Below are the code and all the weights of a small trained network. Each question names an input and a target symbol and asks about switching units off, where a switched-off unit gives its printed mean instead of its output.

import numpy as np


def w(rows, s, z=0):
    codes = np.array(rows[::2]) - 128.0
    scale = np.full(codes.shape[1], s)
    scale[-1] = z or s
    return codes * scale


def norm(h):
    return h / np.sqrt((h * h).mean(-1, keepdims=True) + 1e-5)


def f(y):
    return np.maximum(y, 0)


def softmax(a):
    e = np.exp(a - a.max(-1, keepdims=True))
    return e / e.sum(-1, keepdims=True)


def log_softmax(a):
    a = a - a.max(-1, keepdims=True)
    return a - np.log(np.exp(a).sum(-1, keepdims=True))


def net(x, mask):
    ids = ['ΔΦβζθξτ'.index(c) for c in x.split()]
    T = len(ids)
    res = E[ids] + P[:T]
    u = 0
    for l in range(2):
        r = norm(res)
        for j in range(2):
            rows = slice(4 * j, 4 * j + 4)
            q, k, v = (r @ M[l][rows].T for M in (Q, K, V))
            z = softmax(np.where(np.tri(T) > 0, q @ k.T / 4**0.5, -1e9)) @ v
            o = O[l][rows]
            res = res + np.where(mask[u + j], z, o[:, -1]) @ o[:, :-1]
        u += 2
        y = f(norm(res) @ A[l][:, :-1].T + A[l][:, -1])
        res = res + np.where(mask[u : u + 16], y, B[l][:, -1]) @ B[l][:, :-1]
        u += 16
    return log_softmax(norm(res)[-1] @ U[:, :-1].T + U[:, -1])


Q, K, V, O, A, B = {}, {}, {}, {}, {}, {}
E = w([
[100,144,120,3,165,189,129],'Δ',
[163,158,172,102,77,169,184],'Φ',
[157,125,121,146,142,184,106],'β',
[121,75,138,165,95,134,138],'ζ',
[160,78,124,150,142,137,90],'θ',
[135,100,126,189,132,152,125],'ξ',
[105,134,146,152,153,94,137],'τ',
],0.029)
P = w([
[51,182,211,103,80,195,156],'0',
[67,137,24,138,82,78,4],'1',
[125,105,47,133,126,96,60],'2',
[172,106,52,116,134,121,132],'3',
[185,97,105,98,142,146,153],'4',
[169,92,142,98,153,154,136],'5',
[153,95,195,101,152,164,124],'6',
],0.012)
Q[0] = w([
[82,178,252,146,136,149,49],'L0H0',
[150,41,106,107,122,195,85],'L0H0',
[161,83,178,121,94,233,142],'L0H0',
[187,223,35,132,139,81,174],'L0H0',
[159,102,69,160,79,208,153],'L0H1',
[106,122,155,141,134,183,78],'L0H1',
[130,132,125,137,198,70,208],'L0H1',
[96,88,248,118,157,133,153],'L0H1',
],0.016)
K[0] = w([
[171,96,219,90,78,238,178],'L0H0',
[159,131,170,213,155,79,165],'L0H0',
[255,65,163,190,182,67,198],'L0H0',
[55,152,20,78,31,108,114],'L0H0',
[161,149,115,154,174,91,164],'L0H1',
[133,150,196,164,131,134,174],'L0H1',
[105,124,83,32,100,92,120],'L0H1',
[110,104,144,133,191,194,174],'L0H1',
],0.014)
V[0] = w([
[195,254,133,100,158,154,82],'L0H0',
[103,161,115,179,217,164,112],'L0H0',
[71,191,130,197,122,177,185],'L0H0',
[20,115,120,45,168,130,161],'L0H0',
[200,113,170,158,113,157,142],'L0H1',
[239,165,181,219,106,67,174],'L0H1',
[159,101,128,32,122,115,194],'L0H1',
[171,90,183,86,55,117,64],'L0H1',
],0.0082)
O[0] = w([
[136,83,195,201,236,201,232,3],'L0H0',
[105,63,92,147,170,108,167,189],'L0H0',
[65,93,20,164,34,169,229,158],'L0H0',
[44,81,191,163,109,202,35,54],'L0H0',
[181,184,25,112,154,119,149,175],'L0H1',
[251,72,76,103,80,71,165,29],'L0H1',
[77,190,223,166,93,253,99,19],'L0H1',
[108,236,150,192,188,90,160,143],'L0H1',
],0.0065,0.0035)
A[0] = w([
[126,70,124,205,119,78,178,2],'L0N0',
[70,119,195,206,105,125,67,52],'L0N1',
[193,192,151,137,180,101,59,116],'L0N2',
[175,46,221,178,160,98,161,161],'L0N3',
[121,50,125,150,95,49,41,137],'L0N4',
[114,154,183,84,77,28,163,102],'L0N5',
[220,128,157,111,86,125,115,101],'L0N6',
[32,126,107,254,185,148,125,120],'L0N7',
[151,129,80,171,161,236,110,9],'L0N8',
[84,101,142,8,160,180,84,100],'L0N9',
[102,98,179,185,146,91,149,141],'L0N10',
[175,179,163,79,88,152,174,111],'L0N11',
[204,115,82,99,107,140,99,28],'L0N12',
[163,89,126,226,37,95,120,51],'L0N13',
[103,160,196,110,109,40,242,176],'L0N14',
[156,176,156,103,114,40,142,165],'L0N15',
],0.0098,0.0045)
B[0] = w([
[214,103,144,84,157,142,55,159],'L0N0',
[98,130,99,97,165,63,51,172],'L0N1',
[69,184,178,210,184,70,234,197],'L0N2',
[151,188,22,95,160,214,86,189],'L0N3',
[222,174,182,222,165,166,150,254],'L0N4',
[203,133,191,159,161,148,55,165],'L0N5',
[173,175,83,188,203,174,59,208],'L0N6',
[164,18,144,66,133,78,80,215],'L0N7',
[159,46,175,183,205,89,196,164],'L0N8',
[224,208,20,113,211,224,93,235],'L0N9',
[151,119,91,134,120,122,17,158],'L0N10',
[173,81,92,206,157,110,87,199],'L0N11',
[149,139,253,142,81,102,43,220],'L0N12',
[175,218,142,72,186,139,105,192],'L0N13',
[115,59,147,160,168,90,52,182],'L0N14',
[80,155,39,166,230,82,152,195],'L0N15',
],0.0073,0.006)
Q[1] = w([
[179,127,32,214,179,116,57],'L1H0',
[82,68,105,218,74,77,101],'L1H0',
[190,111,47,109,219,112,60],'L1H0',
[71,144,181,50,7,180,189],'L1H0',
[128,130,112,177,59,141,173],'L1H1',
[135,142,137,111,118,128,155],'L1H1',
[181,120,172,140,135,140,154],'L1H1',
[141,131,147,151,114,150,116],'L1H1',
],0.012)
K[1] = w([
[9,142,134,62,115,133,149],'L1H0',
[117,22,187,177,71,116,85],'L1H0',
[42,182,120,88,144,174,154],'L1H0',
[228,125,114,238,174,80,108],'L1H0',
[156,133,107,156,161,161,79],'L1H1',
[137,149,158,148,162,154,127],'L1H1',
[137,129,149,73,140,127,126],'L1H1',
[119,134,99,114,105,116,130],'L1H1',
],0.013)
V[1] = w([
[188,175,110,145,61,145,146],'L1H0',
[119,221,129,161,165,101,201],'L1H0',
[117,161,137,119,111,117,69],'L1H0',
[116,131,197,119,94,172,152],'L1H0',
[120,109,117,230,87,107,91],'L1H1',
[149,69,162,250,120,136,128],'L1H1',
[87,121,82,170,119,97,171],'L1H1',
[67,94,147,159,133,97,92],'L1H1',
],0.019)
O[1] = w([
[135,182,82,150,33,84,187,71],'L1H0',
[148,177,96,218,160,81,113,3],'L1H0',
[127,191,221,63,128,136,83,165],'L1H0',
[42,162,40,88,145,132,86,79],'L1H0',
[112,118,252,124,89,61,124,199],'L1H1',
[83,48,201,229,80,66,142,199],'L1H1',
[184,114,158,149,177,83,56,67],'L1H1',
[176,113,238,152,143,164,120,130],'L1H1',
],0.014,0.006)
A[1] = w([
[65,107,179,151,121,81,154,95],'L1N0',
[28,137,89,165,100,83,108,1],'L1N1',
[141,76,87,116,50,156,119,156],'L1N2',
[24,134,121,166,97,163,122,65],'L1N3',
[99,176,108,140,138,47,161,161],'L1N4',
[182,70,121,200,110,121,91,71],'L1N5',
[165,100,207,169,96,80,233,162],'L1N6',
[119,216,147,113,88,112,102,145],'L1N7',
[162,164,116,106,154,163,148,164],'L1N8',
[162,97,109,166,155,181,109,160],'L1N9',
[60,8,115,174,155,139,154,48],'L1N10',
[56,184,78,126,123,156,188,133],'L1N11',
[69,80,169,110,168,94,69,106],'L1N12',
[136,159,174,167,47,76,35,88],'L1N13',
[160,131,157,128,106,16,168,99],'L1N14',
[169,140,85,152,134,138,127,142],'L1N15',
],0.017,0.0089)
B[1] = w([
[173,112,152,78,101,184,107,178],'L1N0',
[146,93,122,237,70,158,100,149],'L1N1',
[160,121,175,153,144,119,76,172],'L1N2',
[144,124,114,205,77,133,59,146],'L1N3',
[148,106,209,160,115,164,134,180],'L1N4',
[103,139,151,51,129,159,133,192],'L1N5',
[107,137,39,137,162,103,105,253],'L1N6',
[56,136,137,145,153,96,186,181],'L1N7',
[104,102,138,175,91,121,132,227],'L1N8',
[105,133,150,124,122,100,172,228],'L1N9',
[78,158,121,134,180,144,248,185],'L1N10',
[154,124,143,196,70,105,65,166],'L1N11',
[210,126,107,134,58,106,170,207],'L1N12',
[52,167,157,80,128,126,206,198],'L1N13',
[188,130,82,83,111,134,58,202],'L1N14',
[83,122,138,109,118,149,142,191],'L1N15',
],0.018,0.011)
U = w([
[15,111,118,117,182,159,52,101],'Δ',
[90,118,136,226,47,132,125,57],'Φ',
[75,65,97,164,155,137,245,1],'β',
[89,222,158,80,76,93,193,9],'ζ',
[160,184,156,186,215,97,114,235],'θ',
[188,103,57,73,104,81,132,110],'ξ',
[155,72,229,114,99,182,130,219],'τ',
],0.011,0.00078)

Each question gives the input, a string of symbols that net reads in full, and the target symbol t.
The units are the heads (4 rows each of Q, K, V and O) and the neurons (one row each of A and B). Each row of codes is followed by its name. A weight is (code - 128) times the scale printed after its matrix; where a second scale follows, it is the last column's (O, A, B and U).
mask holds one flag per unit, layer by layer, with each layer's heads first. A switched-off unit (its flag False) gives its mean, the last column of its rows in O or B, instead of its output. The means were averaged over made-up inputs and are rounded, as every weight is.
A unit's drop is (log p(t) with every unit on - log p(t) with that unit switched off) / (log p(t) with every unit on - log p(t) with every unit switched off).
The circuit of an input: a set's keep is (log p(t) with only the set's units on - log p(t) with every unit switched off) / (log p(t) with every unit on - log p(t) with every unit switched off). Starting from the 12 units with the biggest drops (on a tie, the unit counted first), units are removed one at a time, each time the one whose removal leaves the highest keep (on an exact tie, the one counted first), for as long as the keep stays at least 0.8.
units of the circuit, in order: the units of the circuit, biggest drop first
unit that matters most: the unit with the biggest drop
k most important neurons: the k neurons with the biggest drops, biggest first
k most important neurons of layer l: the k neurons of layer l with the biggest drops, biggest first
which heads matter: for each layer, one digit per head in row order, 1 if its drop is at least 0.15 and else 0, layers parted by /
input Δ ξ ξ τ Δ, target Δ: unit that matters most -> L0N9
input Φ τ Δ, target τ: which heads matter -> 11 / 10
input τ Δ θ ζ, target θ: which heads matter -> 10 / 00
input θ τ Δ Δ Φ ζ, target θ: which heads matter -> 11 / 11
input Δ Δ θ ξ ξ, target Δ: units of the circuit, in order -> (L1H0; L0H1)
input Φ ζ β θ β, target Φ: which heads matter -> 00 / 10
input Δ τ τ ζ, target τ: which heads matter -> 11 / 01
input ζ β ζ β, target ζ: which heads matter -> 10 / 00
input ξ τ Δ, target τ: which heads matter -> 00 / 10
input Φ Δ θ, target θ: which heads matter -> 10 / 10
input Φ ζ τ, target Φ: units of the circuit, in order -> (L1H0; L1N1; L1N4)
input Φ ξ β β Δ ξ θ, target ξ: which heads matter -> 11 / 10
input τ ξ ζ Δ, target ξ: 2 most important neurons -> (L0N9; L1N6)
input β Φ ξ, target β: which heads matter -> 10 / 10
input Φ θ θ Φ Φ Δ, target Φ: unit that matters most -> L0H1
input τ θ Δ β, target θ: units of the circuit, in order -> (L0H0; L0N2)
input Δ β ζ, target ζ: units of the circuit, in order -> (L0H0; L1N13)
input β θ β θ, target β: which heads matter -> 00 / 10
input θ Δ ξ Δ, target θ: units of the circuit, in order -> (L0H1; L1H0; L0N9)
input β τ Φ Δ Φ, target Φ: which heads matter -> 01 / 01
input ξ Δ β, target ξ: which heads matter -> 10 / 00
input ζ Δ ζ β ζ Δ θ, target ζ: unit that matters most -> L1H1
input Δ ξ Δ β Δ ξ, target ξ: which heads matter -> 00 / 00
input Φ Δ Φ Δ, target Φ: 3 most important neurons -> (L1N11; L0N9; L0N11)
input ζ ζ β Δ β Φ, target β: which heads matter -> 00 / 11
input β ζ Δ Δ β, target β: 2 most important neurons of layer 0 -> (L0N9; L0N8)
input θ Δ τ ξ, target τ: 2 most important neurons -> (L1N6; L0N9)
input ξ β ζ β, target ξ: unit that matters most -> L1H0
input β τ ξ Φ θ Δ, target θ: 2 most important neurons of layer 0 -> (L0N9; L0N8)
